Below is a small trained network, with its code and all its weights. Each question gives an input and a target symbol and asks what happens when units are switched off, that is, made to give their printed mean instead of their output.

import numpy as np


def w(rows, s, z=0):
    codes = np.array(rows[::2]) - 128.0
    scale = np.full(codes.shape[1], s)
    scale[-1] = z or s
    return codes * scale


def norm(h):
    return h / np.sqrt((h * h).mean(-1, keepdims=True) + 1e-5)


def f(y):
    return np.maximum(y, 0)


def softmax(a):
    e = np.exp(a - a.max(-1, keepdims=True))
    return e / e.sum(-1, keepdims=True)


def log_softmax(a):
    a = a - a.max(-1, keepdims=True)
    return a - np.log(np.exp(a).sum(-1, keepdims=True))


def net(x, mask):
    ids = ['εζηλξπσ'.index(c) for c in x.split()]
    T = len(ids)
    res = E[ids] + P[:T]
    r = norm(res)
    for j in range(2):
        rows = slice(3 * j, 3 * j + 3)
        q, k, v = (r @ M[0][rows].T for M in (Q, K, V))
        z = softmax(np.where(np.tri(T) > 0, q @ k.T / 3**0.5, -1e9)) @ v
        o = O[0][rows]
        res = res + np.where(mask[j], z, o[:, -1]) @ o[:, :-1]
    y = f(norm(res) @ A[0][:, :-1].T + A[0][:, -1])
    res = res + np.where(mask[2:6], y, B[0][:, -1]) @ B[0][:, :-1]
    return log_softmax(norm(res)[-1] @ U[:, :-1].T + U[:, -1])


Q, K, V, O, A, B = {}, {}, {}, {}, {}, {}
E = w([
[108,80,171],'ε',
[29,46,102],'ζ',
[70,108,184],'η',
[69,106,185],'λ',
[68,111,189],'ξ',
[26,229,161],'π',
[254,85,39],'σ',
],0.0072)
P = w([
[246,175,180],'0',
[67,2,196],'1',
[83,10,181],'2',
[92,44,172],'3',
[83,52,160],'4',
[85,68,144],'5',
[96,76,133],'6',
[78,86,120],'7',
[82,95,102],'8',
[85,106,95],'9',
[81,115,80],'10',
[88,130,68],'11',
[72,142,53],'12',
[61,144,57],'13',
],0.0039)
Q[0] = w([
[150,156,129],'h1',
[31,115,140],'h1',
[174,150,75],'h1',
[6,43,230],'h2',
[56,118,182],'h2',
[211,188,56],'h2',
],0.017)
K[0] = w([
[123,78,84],'h1',
[231,213,200],'h1',
[62,117,83],'h1',
[86,160,7],'h2',
[110,165,47],'h2',
[171,118,214],'h2',
],0.013)
V[0] = w([
[66,154,14],'h1',
[216,90,106],'h1',
[49,58,4],'h1',
[247,93,141],'h2',
[86,16,173],'h2',
[150,186,255],'h2',
],0.0078)
O[0] = w([
[168,116,198,19],'h1',
[190,62,73,119],'h1',
[158,37,170,2],'h1',
[185,124,83,55],'h2',
[51,90,80,185],'h2',
[141,245,115,131],'h2',
],0.011,0.0092)
A[0] = w([
[86,43,50,173],'n1',
[59,125,40,254],'n2',
[98,89,248,61],'n3',
[78,255,160,212],'n4',
],0.0077,0.0041)
B[0] = w([
[220,184,251,183],'n1',
[254,119,184,246],'n2',
[15,94,191,133],'n3',
[239,49,175,222],'n4',
],0.0063,0.012)
U = w([
[146,142,27,222],'ε',
[85,43,168,252],'ζ',
[120,150,125,34],'η',
[124,147,130,5],'λ',
[115,160,134,91],'ξ',
[145,193,251,173],'π',
[224,72,139,171],'σ',
],0.013,0.0029)

Each question gives the input, a string of symbols that net reads in full, and the target symbol t.
The units are the heads (3 rows each of Q, K, V and O) and the neurons (one row each of A and B). Each row of codes is followed by its name. A weight is (code - 128) times the scale printed after its matrix; where a second scale follows, it is the last column's (O, A, B and U).
mask holds one flag per unit, heads first, then neurons. A switched-off unit (its flag False) gives its mean, the last column of its rows in O or B, instead of its output. The means were averaged over made-up inputs and are rounded, as every weight is.
A unit's drop is (log p(t) with every unit on - log p(t) with that unit switched off) / (log p(t) with every unit on - log p(t) with every unit switched off).
The circuit of an input: a set's keep is (log p(t) with only the set's units on - log p(t) with every unit switched off) / (log p(t) with every unit on - log p(t) with every unit switched off). Starting from all 6 units, units are removed one at a time, each time the one whose removal leaves the highest keep (on an exact tie, the one counted first), for as long as the keep stays at least 0.8.
circuit, biggest first: the units of the circuit, biggest drop first
unit that matters most: the unit with the biggest drop
top k neurons: the k neurons with the biggest drops, biggest first
which heads matter: for each layer, one digit per head in row order, 1 if its drop is at least 0.15 and else 0, layers parted by /
drop when u is switched off: that unit's drop, to one decimal
input ζ ε ε ε ε η ε ζ π ε λ ζ π, target ζ: circuit, biggest first	h1; h2; n1
input π ε ε π π ξ ζ λ ε ε π ξ σ η, target σ: circuit, biggest first	h2
input ζ ε π, target ζ: which heads matter	10
input π ε π π σ, target π: circuit, biggest first	h1; n4
input σ ε π ε λ ξ ε ε ξ ε ε π, target σ: top 2 neurons	n4; n1
input ε ε π ξ λ ζ ε, target ζ: which heads matter	01
input ξ σ ε, target σ: which heads matter	01
input ε σ η, target ε: which heads matter	10
input ε π λ η η ζ ζ, target ε: top 2 neurons	n4; n3
input ε ε π η ξ ξ ε ξ ζ λ π σ λ, target σ: top 2 neurons	n2; n1
input ε σ η ζ ε ε σ ε ξ λ ζ ε ξ λ, target ζ: top 2 neurons	n1; n2
input ε ξ ε η π ζ ζ ξ ξ ξ ζ π ξ ε, target ε: drop when n1 is switched off	-0.2
input σ ζ ξ ξ ζ ε ε ε σ π ε ζ, target σ: drop when h1 is switched off	0.6
input π η σ ε λ σ ε ξ, target σ: unit that matters most	h2
input ε π π ζ ζ, target ε: drop when h1 is switched off	1.1
